Below is a small trained network, with its code and all its weights. Each question gives an input and a target symbol and asks what happens when units are switched off, that is, made to give their printed mean instead of their output.

import numpy as np


def w(rows, s, z=0):
    codes = np.array(rows[::2]) - 128.0
    scale = np.full(codes.shape[1], s)
    scale[-1] = z or s
    return codes * scale


def norm(h):
    return h / np.sqrt((h * h).mean(-1, keepdims=True) + 1e-5)


def f(y):
    return np.maximum(y, 0)


def softmax(a):
    e = np.exp(a - a.max(-1, keepdims=True))
    return e / e.sum(-1, keepdims=True)


def log_softmax(a):
    a = a - a.max(-1, keepdims=True)
    return a - np.log(np.exp(a).sum(-1, keepdims=True))


def net(x, mask):
    ids = ['ΞΠΨγεζσ'.index(c) for c in x.split()]
    T = len(ids)
    res = E[ids] + P[:T]
    q, k, v = (norm(res) @ M[0].T for M in (Q, K, V))
    z = softmax(np.where(np.tri(T) > 0, q @ k.T / 3**0.5, -1e9)) @ v
    res = res + np.where(mask[0], z, O[0][:, -1]) @ O[0][:, :-1]
    y = f(norm(res) @ A[0][:, :-1].T + A[0][:, -1])
    res = res + np.where(mask[1:9], y, B[0][:, -1]) @ B[0][:, :-1]
    return log_softmax(norm(res)[-1] @ U[:, :-1].T + U[:, -1])


Q, K, V, O, A, B = {}, {}, {}, {}, {}, {}
E = w([
[130,49,146,69,96,66,11,99,116,124,144],'Ξ',
[92,66,120,240,57,99,145,99,145,146,57],'Π',
[150,112,19,92,114,92,130,131,133,211,90],'Ψ',
[231,92,148,114,125,166,108,97,135,217,86],'γ',
[110,16,132,91,123,67,141,125,138,182,146],'ε',
[209,105,48,181,134,134,132,62,29,100,166],'ζ',
[52,170,219,168,252,62,148,97,139,140,135],'σ',
],0.018)
P = w([
[170,172,132,143,110,117,150,172,124,149,163],'0',
[118,172,129,120,100,142,105,144,64,184,158],'1',
[92,144,140,75,130,149,151,118,86,127,99],'2',
[139,114,157,87,119,143,182,126,153,118,97],'3',
[78,109,118,140,179,206,99,135,138,152,128],'4',
[119,117,77,141,221,153,107,141,142,97,138],'5',
[95,147,132,118,151,64,141,111,112,54,120],'6',
[160,115,110,147,183,153,124,110,174,104,98],'7',
[151,105,126,133,159,135,146,100,179,95,93],'8',
[173,133,105,164,176,78,124,132,179,102,127],'9',
[163,130,114,146,104,100,135,117,164,103,147],'10',
[154,124,111,153,148,68,75,96,120,94,124],'11',
[129,142,184,116,97,97,153,2,136,114,79],'12',
[155,79,117,132,146,136,91,61,155,119,74],'13',
],0.017)
Q[0] = w([
[218,183,158,88,71,26,176,2,117,148,100],'H1',
[133,109,196,119,98,235,119,89,158,231,95],'H1',
[165,109,36,161,227,182,92,133,194,134,212],'H1',
],0.0079)
K[0] = w([
[187,102,109,170,168,68,123,103,254,61,139],'H1',
[111,134,111,195,120,116,84,158,100,185,224],'H1',
[56,114,138,117,123,176,115,106,79,120,119],'H1',
],0.01)
V[0] = w([
[117,155,254,233,118,111,183,87,139,126,161],'H1',
[53,113,154,150,142,94,81,135,104,49,191],'H1',
[184,193,118,136,18,146,128,181,58,65,185],'H1',
],0.0079)
O[0] = w([
[46,160,113,150,178,188,157,141,195,41,188,1],'H1',
[154,110,97,93,102,69,246,72,164,200,217,145],'H1',
[111,119,169,128,109,122,20,156,146,142,239,43],'H1',
],0.012,0.0076)
A[0] = w([
[162,248,80,76,100,197,108,221,191,188,88,62],'N1',
[162,4,44,170,46,84,116,79,73,103,122,253],'N2',
[118,144,178,45,96,174,173,45,157,189,248,157],'N3',
[16,92,60,128,61,89,10,132,135,35,234,152],'N4',
[54,103,113,2,85,135,143,233,49,175,157,118],'N5',
[59,71,93,223,232,102,106,69,123,61,96,162],'N6',
[155,108,33,127,96,49,177,30,210,119,232,183],'N7',
[90,85,161,215,177,173,216,179,64,124,190,141],'N8',
],0.0068,0.0053)
B[0] = w([
[97,237,73,72,205,157,180,102,119,198,85,131],'N1',
[115,100,76,121,158,196,224,111,213,132,50,254],'N2',
[118,58,200,227,157,177,134,146,38,154,64,148],'N3',
[149,122,154,95,168,152,108,2,251,156,106,148],'N4',
[87,121,32,156,99,83,235,103,103,141,139,151],'N5',
[89,153,96,138,214,125,224,168,186,131,76,149],'N6',
[122,45,167,224,157,166,88,37,210,89,234,182],'N7',
[126,103,111,54,150,88,152,160,12,185,166,131],'N8',
],0.0081,0.019)
U = w([
[40,130,154,253,86,200,64,184,159,82,66,64],'Ξ',
[116,104,87,150,186,208,107,95,21,4,205,124],'Π',
[82,181,76,18,98,149,167,134,84,137,126,173],'Ψ',
[108,19,134,179,140,56,140,125,47,137,149,82],'γ',
[62,186,179,132,223,119,113,128,149,127,150,32],'ε',
[97,111,138,94,134,72,44,92,148,97,154,253],'ζ',
[190,112,211,128,138,166,106,184,36,119,78,107],'σ',
],0.0064,0.0031)

Each question gives the input, a string of symbols that net reads in full, and the target symbol t.
The units are the heads (3 rows each of Q, K, V and O) and the neurons (one row each of A and B). Each row of codes is followed by its name. A weight is (code - 128) times the scale printed after its matrix; where a second scale follows, it is the last column's (O, A, B and U).
mask holds one flag per unit, heads first, then neurons. A switched-off unit (its flag False) gives its mean, the last column of its rows in O or B, instead of its output. The means were averaged over made-up inputs and are rounded, as every weight is.
A unit's drop is (log p(t) with every unit on - log p(t) with that unit switched off) / (log p(t) with every unit on - log p(t) with every unit switched off).
The circuit of an input: a set's keep is (log p(t) with only the set's units on - log p(t) with every unit switched off) / (log p(t) with every unit on - log p(t) with every unit switched off). Starting from all 9 units, units are removed one at a time, each time the one whose removal leaves the highest keep (on an exact tie, the one counted first), for as long as the keep stays at least 0.8.
circuit, biggest first: the units of the circuit, biggest drop first
k most important neurons: the k neurons with the biggest drops, biggest first
drop when u is switched off: that unit's drop, to one decimal
input Ξ Ξ Ψ, target γ: circuit, biggest first : H1; N3; N7
input Ξ ζ Ψ, target γ: circuit, biggest first : H1; N3; N4
input Ψ Ξ σ ε γ ε Ξ, target Ψ: circuit, biggest first : H1; N7
input Ψ Ξ Ξ Ψ, target σ: circuit, biggest first : H1
input Ξ Ξ Ψ Ξ γ ζ, target σ: 2 most important neurons : N7; N5
input Ξ Ψ Ξ Ξ ζ Ξ γ ζ Ξ Ψ Ξ Ξ σ, target σ: circuit, biggest first : H1; N7
input Ξ ε Ξ γ Ξ, target Ψ: circuit, biggest first : N7; N3
input ζ Ξ Π Ψ Π Ξ, target ε: 2 most important neurons : N6; N4
input ζ σ Π, target ζ: 2 most important neurons : N4; N2
input ζ γ Ξ, target ζ: circuit, biggest first : H1; N4
input ζ ε ε, target ζ: 2 most important neurons : N4; N2
input ε γ γ Ξ Ξ ε, target Ξ: drop when H1 is switched off : 0.9
input γ σ ε, target Ξ: drop when H1 is switched off : 1.2
input Ψ ε γ Ψ, target σ: drop when N6 is switched off : 0.0
input Ξ Ψ Ξ γ Ξ, target σ: drop when N7 is switched off : 0.3
